Every row comes from one small tree of marks. The marks that hang from a mark follow it in brackets, in alphabetical order. Every link used is in the known rows. Which tree was each row made from?
Known rows:
petid{rifa{dizar leza rezet sulali{naloz vunus}}}: [ -13  -95 -200   37 -102    5  205 -145  262 -156  -86  -74  -19 -102
  -86 -458   68  -17 -186 -160  -44 -283 -268  208  -72  -78   36  -17
  144 -201   89  -17  210  222  -20 -237   46    5  191  231  -27    3
  102  159 -135   62  583  279  -15   48  198 -267 -319 -195   93  -42
  -46  223  218  -10 -120   92]
dizar{petid{rifa{leza naloz rezet}}}: [  65   68  -14  -40  -37  126   75  -61   88    9   -5    8 -181   11
  -34 -274  -26   -3  -39 -121   55 -224 -160  190  -32  106  -97 -105
   94  -87   86  -23   79   99   82 -338  -81  -52  164   -9   47  -78
  -74  193  -26  197  492    3 -122   26  193  -90 -151 -195 -193   48
 -123    7  153   57  -95   -2]
mevi{leza{petid rezet sulali{vunus}} zeruk}: [ 158   52  161  341 -133   20  -64  -12   90  157   26  -96    9  204
  170  135 -110  158  149  152  219 -108   10  -46 -108 -222  -34  130
 -179  130 -159  314  -77   70 -211  325   54   69  -77  -56  195   71
  221  -85  122  -88 -186 -100   57 -102 -295 -183  -63  205  330 -193
  246  -84  267   98   57   91]
petid{rifa{dizar leza{midop{zeruk}} rezet} vunus}: [ 144  -25  113    1 -173  -12  219  -65  250  128 -192 -190 -151   65
  -25 -466   15   30 -230 -193  140 -190 -187  127 -198  -90  -54   67
   45 -164  -70  217   95   64   47  -36  106 -103   69  155  113 -120
   77  157 -134  157  727  139    5  214  127 -152 -289 -148  227 -114
   74   18  277  -88 -153   13]
leza{midop petid{butud vunus} rezet sulali}: [ 204  208  172    3 -137  -17  -70   37  425  554  -12 -283  -14  450
   68 -109  -43  119  181   45  300  155  -49 -185 -182  103   39  483
  -22  106 -502  235 -255  -78 -215  442  197  -88  128   30  376  153
  330  -90  216   43   24  -62  208   43 -262  -55 -217   73  516 -129
 -151 -312  404  126  106   78]
rifa{leza{petid rezet} naloz sulali vunus}: [  92   92 -242  195   95  103  434 -158  518  -82  180  -71  119  294
  -72 -285   61  -18 -154 -180   28  -53 -442  220   71 -131  395  -13
  183 -104  147  -70 -259  420  149  -50  111  101  315   -7   92  144
   59  -65   48  433  353   18  -26 -152   47 -246 -213 -168   -6 -263
 -198  222  394  174  115  334]
vunus{naloz{mevi{leza} petid} nonor{zeruk}}: [  44   14  333  -34  239  -13  190  -57 -226   22   84   26   -1  158
  -33  240   16  100 -163  -90   34   18  135   17   53   18  -89 -106
  -31    2   43  164 -129  -42 -263  -94   84   28   39  -61 -146  -12
 -368    5  -11  156 -147 -139 -171  243 -112  112  199   22 -305  217
   -6  203 -246  -10  -38  -54]
dizar{petid{rifa{naloz rezet} vunus}}: [  58  -14   77 -101  -62  157   96  -35   57    6  -66  -27 -228  -25
   62 -233   11   19    4 -201  139 -252  -70   21  -65  159 -115   13
  113  -95  -40    9  117   95   20 -283  -71  -60  124  -73  111 -272
  -64  126   19   91  593 -103  -56  186  162  -53 -200 -179 -104   52
 -200  -98   29   81  -84  -77]
vunus{nonor{mevi{leza}}}: [ 126   13   49   -3   37   -7   22   54 -221  131   14  100  -69 -187
  123  168 -102  -64  -12  138    2   82  176 -108  111   69  -24 -123
  -24   32  112  148  -21   21 -196   35  -49  -14  -62  -25   -8  -28
 -246   35  -48  113  -76  -46 -155  105   13  130  236   36 -147  -96
   82  -95  -74  -91 -153 -125]
naloz{leza mevi{zeruk} rezet}: [  55  -45  379   63   98   73 -108  -13 -194 -234  117  -64   -8  299
   84  135  -45  150 -247   -2 -147  -38   45  332   92 -201   50   54
  -84  128 -117  -26 -250 -257  -63   23   82  184 -140  -62   42 -200
 -195   25  -40   24 -154   13   48  -65   86 -112  143 -118 -207  259
  368  206 -263  -44  -21   93]
butud{sulali{petid vunus{nonor}}}: [ -22  -84 -123  -43   -7 -157  -97  -55 -253  -82   73  170   64 -271
  -44  118   29   26   58   23 -115  -70   99  -61   15  -31   78 -190
  162  -27   27 -144  242    2   17  -51 -168  -36 -105  -24 -122   14
  174   24   23  -77 -379   69   82  152  137   72  -24   94   -2   36
 -113  -35 -104  285  256   20]
zeruk{mevi{leza{midop petid sulali}}}: [ 183  190  100   84 -190  -76  -29  163   88  413   19  -13   37  188
 -159  -38   34   22  163  225  270  265   76 -115  -94  -48  -34  -25
 -161  138   68  180 -162  103  -10  149  -69   77 -136   95   22   55
   26  -64   31   15 -243  -75   57 -126  -99  -12  109  190  275   13
   19 -237  159  -81  -37   55]
zeruk{mevi{leza{petid} nonor}}: [ 148  119   71  185  -71  -89  -10  142 -135  254  -40   81  -74  -68
 -133   61   12   38   40  242  121  184  146 -143   -1  -70  -36 -117
 -104   55  218  138   16   89  126   45 -118  115 -243   35  -23   15
 -123 -129   19  -43 -144  -99   57 -131 -135   28  104   56  233  -70
  194 -215   72 -150  -15  -14]
leza{midop rezet sulali{butud}}: [  15  158  -37  -36 -129   57 -157   16  388  226   76 -200  139  289
  -35  -45    8    3  281  105  178   51  -80 -105 -159   33   75  384
  -50   42 -259  152 -308  -82   12  332  100  -25  114   33  252  264
  251   29   79   91  -85   87   77 -166 -138  -31   63  236  314  -24
 -126 -268  316   68  113  112]
zeruk{mevi{leza{petid}}}: [ 129   75   57   61 -113  -61   17  108  -70  244   44   85  -76   31
 -144   15   24  -23   46  170  158  195  121 -128    1  -80  -52 -118
 -112   77  138   97  -30  165   56   70 -147   80 -179   71  -72  -44
 -106  -63    8   25 -117  -98   34  -90  -47   33  104  110  130   22
   69 -129   82  -73    1   18]
rezet{rifa{naloz{leza mevi petid}}}: [-228   61  151 -132   84  126   73   37    8 -105  136  -47  121  244
  -83  -17   -6   27 -136  -34  187  106  -37  222   66  -88 -140  -28
   47   78   82 -163 -143 -236  102   89   89  -46  -62  -40  -42 -138
   15   18    6  -19 -141 -125  -48  -12   98   43 -136 -222 -341  297
 -124  111 -426 -121  116  266]
rezet{rifa{naloz sulali}}: [-236   55 -168 -140   58  166  206  -10  213  -69   82   62   71   83
 -109  -85   73 -125  -46   -5   16  123 -143   37   82   61  -11   28
   54   69  199  -73   -8    7  216  -61   19  -76  160  -35   24  -98
  -41  -20  -26   75  231 -116  -86    0   88  113 -135 -191 -222    6
 -364 -109 -236   23   60  177]
leza{rezet{rifa} sulali{dizar{nonor petid}}}: [-123  199  -79 -110 -128   53 -131  -16  121  380   93  -54    3  267
  -97    2   -7   11  209   21  436  -29   35   77  -15  104 -132  255
   23   16  -32  -20  -28  -73 -126  252   10 -135   -7  -23  240  177
  249  135   53   42 -113  -56  -16    8 -106   -2   26   -4   47  -52
 -307 -204  140  292   55  -50]
rezet{rifa{naloz vunus}}: [-161   12 -176 -135   74  118  261   -8   78 -147  126   34   61   -7
 -143  -55  -23 -139    6 -108  172   41 -112  111   78  -67    6  -84
   67   63  255 -142  -22  -28  273   30  -82  -65   52  -75   22 -245
  -13    8  -45  137  179 -165  -45  -10   62   46 -147 -187 -243  -16
 -272  -46 -172  -55  175  154]
butud{sulali{midop naloz{petid rifa{dizar}}}}: [-181  -31 -199  -59   22 -177 -147   54  -39 -210   50   45  193  -19
 -119   82   31   93   28  -22 -319  -29  113  158    0  -57  180 -124
    4   67 -153 -442   43 -281  -40  -28   15  -40  118  -25 -107  133
   55   22  -74   52 -341   82  -50 -117   55 -115  -59   21  -48  277
   18   29 -265   21   41   66]
nonor{butud mevi{zeruk}}: [  92 -163  118    3   92  101   14  102 -207   49  -91  106  -82  -59
  288   90 -152  -30   87  152 -261  135   28  -72  -24  234  -15    4
  -28   96  178  227   42  -39 -204   75    1 -113   82 -296   -5 -312
 -136   40   70  -37   52  -67 -214  -30  -21  176   74   67 -162 -370
  158   53 -181 -253 -356 -204]
vunus{nonor{butud mevi} rifa{naloz}}: [  50   25   96 -143   89  106  228   26 -189  114    7  145    7  -73
  189  162  -44 -226  -42  -70 -239  143  -85 -101  141  200  -57  -87
   67  -50   17  224  -37   25 -129 -166  -35  -53   82 -126 -136    1
 -457  -21   20  122   90 -143 -225  167  107  238  235 -185 -357 -132
  -52    9 -240  -97 -250 -197]
sulali{dizar{nonor} naloz{leza} petid{butud}}: [-207 -152 -136  -57  -18  -91 -280  -88 -275 -186  -46  -49  -67 -178
   73   51   22  -53   30 -132   41  -28  152  -55  111   82  -96 -162
  163 -104  -59 -589  208 -135 -175   80    8   52 -335  191 -128  127
  292   82   46 -342 -430  246  275  109   73  -34  -12   -8 -113  241
  -69  266  233  122   91 -157]
rezet{rifa{dizar leza}}: [ -79   20 -113  -79   19  -32  103   13   38  107   23   39   -7   -8
 -186 -194  -67 -122 -177  -10  179   36  -50  161  -36  -75 -125   -8
  -35   -3  208   44   80  -10  196   43  -16 -209   23   90  -49   13
  131  100 -125  207  234    5 -101   30   50   62 -198 -105  -58  -48
   15   24  -33 -100   10  101]
naloz{mevi{nonor} petid{butud} rezet rifa{vunus}}: [ 101   38  399  -58  289  -16  -77  -73 -129 -435   82  -89   79  156
   26  121   -3  301 -392 -137 -205  -28  -28  311  190 -139  207   21
  -28   32 -186 -315 -262 -350   46    5  238  179  -31 -142   19 -210
 -287 -115  -18 -206  -26  -51   99  -78   71 -171  -23 -300 -280  327
  124  407 -475 -150   86   98]
zeruk{mevi{nonor{butud{sulali}}}}: [  83   10    9   24  -18  -92   30  129 -197  232  -47  168  -17 -111
 -176    8   11    0   89  248 -172  246   87  -82  -23  147   57  -47
   54   68  328   84   83  -61  159  -31 -154    7 -101  -95 -104  -81
 -144  -50    1  -21  -81  -45    2  -85    3  135   79   -6  117 -148
   19 -206 -136 -148 -104 -121]
midop{zeruk{mevi{leza}}}: [  51   12   44   58 -114  -24   60  -12    6  293  -32   93 -108  -13
 -174    9   72  -68   41  130   16  164   80 -105  105 -114  -12 -121
  -85   39  235  249  -10   17  162  129  -71   47 -152  100  -24 -115
 -189   48  -68    4   24  -40    8  -77  -42  109  239   94   70  -23
   39  -96  132   15  -28  -22]
vunus{naloz rifa{dizar{nonor}}}: [ -51   58   12 -138   90  -30  241 -115 -139  233  106   97 -119   16
 -207  103  208 -243 -162 -267  -49   19   65  -18   91  -53 -142   18
  -42 -159  -27  116   -6  125   97 -123 -159  -53   59  -32 -222   28
 -372  -26  -19  345  276  -97 -201  155  -58   64  334  -52 -170   49
   53  -11   27  192 -103 -111]
sulali{butud dizar midop naloz petid vunus}: [-395 -318 -450 -121  -52  -72 -469   -2 -136 -879  -68  -81  156 -472
  182  148   87  -49  280 -198  122 -395   46 -217  -62  -67    2 -240
  186 -212 -184 -739  427   60  -41 -125  -41   60 -263  302 -171  207
  628    8   32 -636 -667  334  424   -9  110  -65  -42  284   65  264
  -97  443  207   67  457  -61]
naloz{petid rezet rifa{sulali{butud}}}: [-105   68  146 -118  148   42 -145 -172   92 -541  104   18  119  281
   86   31  163  127 -318 -177 -320  -48  -80  111  175  -52  221  -15
  -72   14 -323 -284 -324   40   84 -135  211  173  129  -38 -119   19
 -286  -13  -60 -228  141   -1  -42 -134  156  -50  -43 -112 -236  424
 -154  295 -465   45   78  137]
butud{sulali{midop vunus{nonor{zeruk} rifa}}}: [ -22 -114 -128  -50   55 -180  -70  -66 -182  -54   31  144  113 -174
    1  152  -19   18   63  -24 -276 -100   39   48   53   43   36  -97
   25   78 -129  -49  192  -99  -58 -191 -150  -23   60  -24 -104   53
  -26  -36  -54  -32 -294  -44   74  151   89   65  -70   26  -37   31
 -111  -65 -151  197  134  -60]
mevi{leza{midop petid{vunus} rezet} nonor zeruk}: [ 206  113  228  445  -86  -10  -96  147   36  139 -176 -131 -120  172
  239  159  -84  169   -4  236  185   -5  115 -121 -250 -176    0  111
 -200   59 -141  313 -116 -106  -85  366  141   98 -308 -170  331  146
  141 -197  147    5  -65 -158  116  -89 -391 -100 -119  126  451 -334
  500 -320  309 -184  -28   44]
mevi{leza{petid{rifa vunus} rezet} nonor}: [ 174   98  150  240  -66  -38  -26   30   -9  217 -173 -129 -189  -20
   81   12  -70  174  -39   48  182  -35  119  -76 -121 -118 -154  104
  -96  -18 -212  185   81  -40  -54  213   69   33 -112   -4  227   87
  -16 -140  101  -80   32  -88   82   -8 -272  -66 -161  -80  324 -181
  248 -262  212  -43   65   17]
dizar{nonor petid{rifa vunus{naloz}}}: [  72   33  129 -153   51    1  -36  -68 -218  331  -84   70 -379   32
  -34 -146   84   35   30 -297  355 -215  257  -35  -77  242 -301   22
   25 -107  -65 -103  123   -3  -45 -148  -84  -99  -98  -28   25 -277
 -177  173   78   32  367 -175  -38  306   63   75  -68 -129 -232   48
 -307 -103  145  252 -138 -237]
butud{sulali{midop petid{rifa{dizar rezet}}}}: [-137  -54 -190  -94  -56 -126  -30  -12 -113 -149   -3    0  134 -171
 -111  -34   64   81   99  -48 -248 -116    0  129  -49   -6   92 -146
   97  -19  -78 -315  326  -29   63 -182 -186  -84  132  -74  -29   56
   49  110  -76   95 -180  250  -79  -41  146 -170  -27  -45   34   79
   45  -69 -136  159   96   21]
zeruk{mevi{leza{sulali{vunus}}}}: [ 133    6   72   69 -139  -59    0   46  -43  201   17   60   28  -86
 -150  -20   41    7   97  181  201  129   70 -104   19  -65  -93  -84
  -82  103  223  131   -1  132   14   48 -135   59 -141  122  -97 -105
   14  -30  -47 -128 -142  -56   95  -31   15   -9  107  184  137    6
  -25  -67   67  -48  -10   -3]
zeruk{mevi{leza{petid{vunus{rifa{dizar}}} rezet}}}: [ 138   69  138   89 -173  -58  125   77    9  370    5    9  -51  126
 -116  -24  100  -70  -67   25  242  134   50 -137  -43 -150  -69   20
 -110  -52  -38  248  -36  241   -6  185  -93   40 -183   33  -12   85
 -104  -96   15  144   61 -108   38   -3 -103  -53   57   71  261  -62
  186 -136  180  -26  -29   16]
leza{sulali{butud dizar petid vunus}}: [-109 -140 -132  -62 -115    4 -237 -104    4 -277   47  -92  150 -243
   62   29   20   11  249  -72  173 -222  -90 -197  -11   -1   -7   41
  103  -87  -83 -161  194  176   20   -5  -42   12  -15  158  -82   68
  507  -43   41 -452 -370  177  203   73   53  -14   37  284  199  108
 -211  192  105  242  304  -22]
rezet{rifa{dizar leza vunus{nonor{butud zeruk}}}}: [  43  -70 -107  -44  146  -64  305  -40  -72   74   -7   60   72  -14
  -89 -234 -165 -114 -149 -147  187  -12 -132  235  -50   42   11  -77
    5  -20  342  142   52   93   79  -20    1 -168   48   -3  -90  -64
   11  162 -133  260  324   -6 -148  102   24   54 -333 -178 -129 -208
  -92  202  -79 -177  -87  -24]
zeruk{mevi{leza{petid{rifa vunus{nonor{butud}}}}}}: [ 207   34  200    5 -141  -67   85  119 -188  295  -93   47 -131   27
  -26  -77  -20    6   28   60  241  149  148 -162  -98   56 -138 -100
  -68   42   26  144   63  120  -97   51  -82   41 -236   92  -84 -102
 -196  -15   19 -108    3 -112   43  104  -12   73  -52  -46  127   -8
  -34  -97    0 -152 -103 -136]
vunus{nonor{butud mevi{leza}} rifa}: [ 159  -27  148  -70   60    0   96   49 -328  198  -70  167  -59 -184
  187  175  -99 -191  -89   15 -201  179  109  -70  121  141 -179 -114
  -71  -16  -57  299   -9   28 -242  -65  -77  -40  -41  -99 -158   18
 -437   -2   -7   49  -67  -95 -211  124   31  223  255  -68 -269 -155
  146    4 -212 -143 -292 -263]
mevi{leza{rezet sulali} zeruk}: [ 108   22  153  289 -109   70    1  -27   59  135    6  -68   21  133
   81  157 -107   70  103  211   41  -25   30  -16  -33 -143  -33  125
 -200  164  -32  271 -130  -47 -136  288   15   29   -7 -114  193   61
   12  -20  -12   92  -74  -66  -57 -110 -221 -133  110  184  171 -170
  285 -177  176   13  -76    5]
naloz{rifa{leza rezet}}: [ 138  105   30  -67   21   13   71  -11   80 -219   94   47    1   70
  -33 -107  -14   37 -312  -85 -228  -11 -137  246   44 -215   24  -99
  -98   -6   -9  -86 -107   -6  129 -194   14  -32  157   52  -84  -76
  -71  121 -111  168  381   13  -38  -56  174  -58  -36  -47  -44   84
   28  151  -41  -40  -56   77]
rifa{naloz{leza mevi{zeruk} rezet}}: [ -33  -10  281   54  116  172   59  -20  -31 -315  151  -88   32  274
  102  111  -14  106 -182  -57 -139  -39 -130  260   90 -148   95    8
   23   93   17  -82 -239 -190   35  -83  117  168  -14  -75    8 -165
 -183  -38   -9   66   15  -46    5  -35  117 -115  124 -158 -323  216
  177  199 -198  -42  -12  167]
vunus{nonor rifa{dizar}}: [  54   49  -23  -87  -38  -38  169  -94 -145  180   82  112  -13 -112
  -66  137   26 -281 -129  -67  -80  -46   -5 -103  112  -46   35   31
  -45 -133  -68  243  -16  103   60  -90 -161  -19  -39   53  -95  179
 -348  -20 -113  375  191  -59 -169  184   47  121  226 -125   -4   80
  122 -108 -104   85  -73 -128]
mevi{leza{midop{zeruk}} nonor{butud}}: [ 174   20   67  193   42  -49  -87   95  -41  137 -242  -10 -141 -160
  104   42  -84   60   11  240 -109  231  106   -2 -145   22  -61  -17
 -124   34  162  300  -54 -173   49   86   90   28 -153  -51    0   36
  -20  -63   72 -110  -38   14  -14 -172 -221  135   91   99  103 -283
  291  -90  113 -264 -188  -70]

Which tree is each row?
[   2  -62   -6   -4  -22  -28   -4  -77   37 -113   -2  -88   49  -66
  -68 -121   10  -15  -39 -188  123 -113  -81  -51   -4   -4  -88  -55
   90  -77  -60 -143   78  164   46  -94   35  -80  109  186 -139  129
  311   13  -47 -120 -105  145  108  158   64  -14   30  174   80   45
 -102  220  249  156  161  -55] -> rifa{leza{sulali{butud dizar petid{vunus{naloz}}}}}
[ -56 -212  -64   25   93  -30  -91  205 -237  -36 -119  115   55 -101
  218  117 -162   45  226  153 -441  114  134   51  -54  262   53  -92
   41  169   80  -77  164 -262 -303   33   13 -113  123 -289  -25 -166
  -20   66   48  -93 -315   55 -150 -103  -16   45   20   84 -180 -305
  153    8 -202 -219 -315 -208] -> nonor{butud{sulali{midop naloz}} mevi{zeruk}}
[-217   38 -129 -144   23  104  197   27   98    4   86    0   38   11
 -118  -64    1 -139  -33  -43  165   48 -115   50  -22  -19  -47   45
   30    0  239   10   68  -29  224   22  -12 -155   82  -30  -17  -69
   40    7  -50  180  296  -87 -151   36   17   61 -106 -144 -149   11
 -137  -68 -180  -78   23  141] -> rezet{rifa{dizar naloz}}
[  31  -47   59  -65  167    9  -84  145 -102 -101  -85   42   32  -35
   14  102 -103  124  -19  -55 -263   43   34   92  -74  -24  -52   58
 -126   27   36  -75   32 -419  -46  -65  177  -22   68   20   17 -141
  -63    5   32  -87 -131  -43   68  -28  -43  137  -37  -22 -104   85
   30  135 -181 -172 -127  -74] -> sulali{naloz{mevi{nonor{butud zeruk}} rifa}}
[ -96 -214 -244    7   28   59   -7  -26  199  -33  -56   -4  -37 -152
    5 -298   74 -118   59 -195   63 -269   -9 -110  -79  219  166  202
   94 -228   19  -22   55  268   46 -170   77   -1  145   51  -23   46
  204   48   17   87  454  165  -48   37   47 -102 -165   83   75   28
 -140  110  152   88 -167  -48] -> rifa{dizar{petid{vunus}} sulali{butud naloz}}
[ 113  264   21   78 -147  -72  -67  128  182  456  -39  -13  -76  277
 -114   -2   85    2  158  179  148  211   22 -171 -106  -74  127   25
  -87   18   16  286 -139  -35  169  223   32   68 -192   70  180   80
   17  -57  120   62 -124  -84   84 -158 -198  134   80   62  401  -77
   30 -305  247   -4   67   88] -> leza{midop{zeruk{mevi{nonor}}} petid}
[-346 -110 -166 -216  -12  -19 -244  -36 -170 -440  -74  -27  -40 -162
   11  131   35 -107  -35 -135  -53    4   62  -73  132   50  -96 -181
  160  -27 -150 -526  296 -169  -99   33   34  -22 -163  148  -21  113
  201   42  -33 -399 -340  184  261   96   50   43  -53  -97 -173  254
  -94  172   -8   50  297 -132] -> sulali{dizar naloz{rezet{rifa}} petid{butud}}
[ -99  194  -82 -153  -96   53  -75   80  235  177   40  -60    5  295
  -95   13   59 -100   29  131  234  197    3   16 -153  -64  -63  170
  -55   49  -91   67 -174 -194   50  385   23 -137  -85  -52  260  134
  133   72   51  224  -26  -85   44 -103 -104  130  -89   10  109  -62
  -86 -329   99  -57  159  171] -> leza{midop rezet{rifa}}
[  77  -44  -57   47  109  -80  -24   56 -173   89  -74  116  -68 -221
  -24   55 -119   58   54  194 -357  149   85   10  -44  167   61   59
   65   61  162   80   94 -172  110  -67  -69  -50   78 -171  -67  -51
  -44  -73   49   -7  -39   -3  -67  -73  -66  151    7  -32   38 -225
   88 -161 -167  -72  -82 -115] -> mevi{nonor{butud{sulali}}}
[ 141  116   62  -23  -24  -29  -35  -38  164  426   86 -100  -25  145
  -34  -36 -141   67  214   72   38  106  -16 -145   56  137   16  288
  -35  171 -243  139  -71   -9  -61  117   15  -47  247   73  117   -7
  113  -89  116  -40  -31  -41   43   -6 -156    4  -61   -4  249   17
 -169 -156  122  173   69  -10] -> leza{petid{butud} sulali}
[-215   11 -138   -4  -17  208  298 -160  408 -514  165  -77  115  128
   61  -97  156   -1 -168   -3 -234  -73 -378   79  152   24  333  -23
  299 -142  160 -175 -147  368  -11 -304   71  162  283  -94  -68   60
    6  -69  -49   98  430   88 -147  -22  195 -200   35 -118 -145   76
 -215  236 -158   74  -24  177] -> rifa{naloz{petid} rezet sulali{dizar}}
[ -73  -95   76  145   13  146  -18   85   -5   17  -43    1   28   35
  199   55  -54   -8   27  144   13   42   62  -21   33   41  -75   34
 -112   80   73  180    0    0 -151  290  100  -17  -19 -240  165  -64
  -26    0   24  -97  -13  -17 -134 -112 -118  -45   15  113  -89 -285
  148  -80  -16 -172 -179   22] -> nonor{mevi{leza{rezet{rifa{sulali{butud}}}} zeruk}}
[-269 -115 -306  -54  -59 -155 -208   27  -37 -305   47   12  109 -107
 -102  140   -5   42  126   84 -267  -41  121   74   42   28  170 -146
  164   56 -115 -525  130 -217 -143   -9  -52   11   44   12  -81  201
  215  -46  -68  -67 -558  116   54  -42   60  -67   25   70  -37  226
  -33   10 -123   86  171  -17] -> butud{sulali{dizar midop naloz{petid}}}
[-139  -21 -101  -27   24   -4  120 -165  130  -91   17   73   61   36
  -98  -13  169 -199 -225 -153 -308  -37 -115   18  174  -57  114   29
    2 -130 -152   31 -109  181   37 -153    5   77  143   39 -101  167
 -283  -49 -109  185  200   42 -124  -18   80  -36   70 -143 -108  161
  109   90 -153  100  -66   28] -> vunus{rifa{dizar sulali{naloz{petid rezet}}}}
[-141  -85 -282  -26   99  108   96 -109  277 -435   69   -3  131  -98
  100  -23  158   -7   22  -39 -119 -109 -246  -12   63   32  216  -28
  149  -20  130 -252   22  207  100 -310   10   60  210   59  -66  -49
   72  -99   13  -32  140    7   66  -29  172  -56  -61  -35 -123  -14
 -291  192  -24  101   94  185] -> rifa{naloz sulali{midop vunus}}
[-147 -192 -194 -105   72  -88 -226  -88  -84 -324   22  -13   64 -278
  116   15   55  -77  104 -211  103 -336   19  -78  -24  -40  -65   79
  -20 -161 -215 -210  147  115  154 -167  -96   33 -141  162 -197   64
  163  -27   -6 -262  -11  114  172    6  108  -75  -10  109  -27   96
  -18  275  108   66  131  -28] -> sulali{butud midop vunus{rifa{dizar{nonor}}}}
[  70  -60   88  270  124  -53 -120  -35 -116   35 -181  -43  107 -260
   94   74 -148  190  173   55  -60  -52   27 -129  -12   79 -141   -2
 -173   77  104  209  119   23   68  -95   60   39   62  -17   20   82
   84  -67   -3 -298 -215   67   31  -60 -212   16  -32  230  141 -124
  135  -53   73  -38   -4  -86] -> mevi{leza{sulali{butud petid}} nonor{zeruk}}
[ -66 -126   46 -126   14   -4  -73  -63 -231 -199  -39   54   23 -244
  106   79   42 -156    4 -263   48 -181   86 -345   48   14 -111  -55
   32 -176 -290  -96  122  145  171  -94  -88  -15 -189   80 -109   39
  -10    6   -1 -176  -72   44  142  237  139  155   30   65  -10  166
  -63   44  -36  143  231 -133] -> sulali{butud petid{vunus{nonor rifa}}}
[  87   -2   85   67  -35   33 -114   98  102  273  -83  -79   26  -45
  109  -17  -70   34  179  135   39  148   77  -64   10   68  -76   31
 -124   90   20  275 -107  -55 -125  212  120  -20   72  -34   96  -54
   57   10   25 -137 -167   62  -94 -105 -103   28  212  262   11 -180
   72 -102  139 -116 -188   -8] -> nonor{mevi{leza{midop{zeruk} sulali{butud}}}}
[   0  -71 -179  -23   11   80  166 -129  258 -283   92   52   10  -93
   30 -162  113   -7 -117   17 -186 -105 -187   53   78  -53  178   65
  155  -97  125   62  -11  356   34 -273  -71   87  195   10  -36 -173
   68   49  -21   42  478  110    6  -25  173 -116  -70    0   56 -104
 -150  124  -16  134    8  122] -> rifa{rezet sulali{vunus}}
[  79  123  -83  -61 -191   27 -204   42  209  200   26 -103   11  111
  -44  -21   10  -32  232  144  193   31  -51  -20 -123  144   60  144
  -27   42  -36   49 -127  -17 -102   52  -23  -33   76   15  150  147
  311  -13   39   82 -181   -8    4   -5  -40   42  130  208  215   40
 -149 -203  166  119  -21  -47] -> leza{midop sulali{dizar{petid}}}
[-203   29  -11  -31  196  -83 -261   75  -77 -482  -36  -48  102   29
    6  244   -1  188  -28    7 -160 -115  156  121   88 -111   83  -79
   47   31 -180 -469 -102 -338  -79 -147  132  112  -76  121   50   82
 -129   18  -70 -104 -455   99  130 -175   43  -84  130 -125 -220  333
  266  224 -235 -148  149   34] -> sulali{midop naloz{mevi{nonor} petid rezet}}
[ 164  -64   42  166  116  -41  -40   65 -204  -16 -163   56 -143 -317
  102   85 -150   62  -35  205 -170  151  140   -7  -59   58 -111  -28
  -86   46  188  158   45  -62   28  -56  -26   12  -65  -80 -106  -37
  -87  -95   40 -106   -4  -14  -57 -120 -147  103   62   43  -11 -237
  291  -19  -49 -244 -164 -123] -> mevi{leza nonor{butud}}
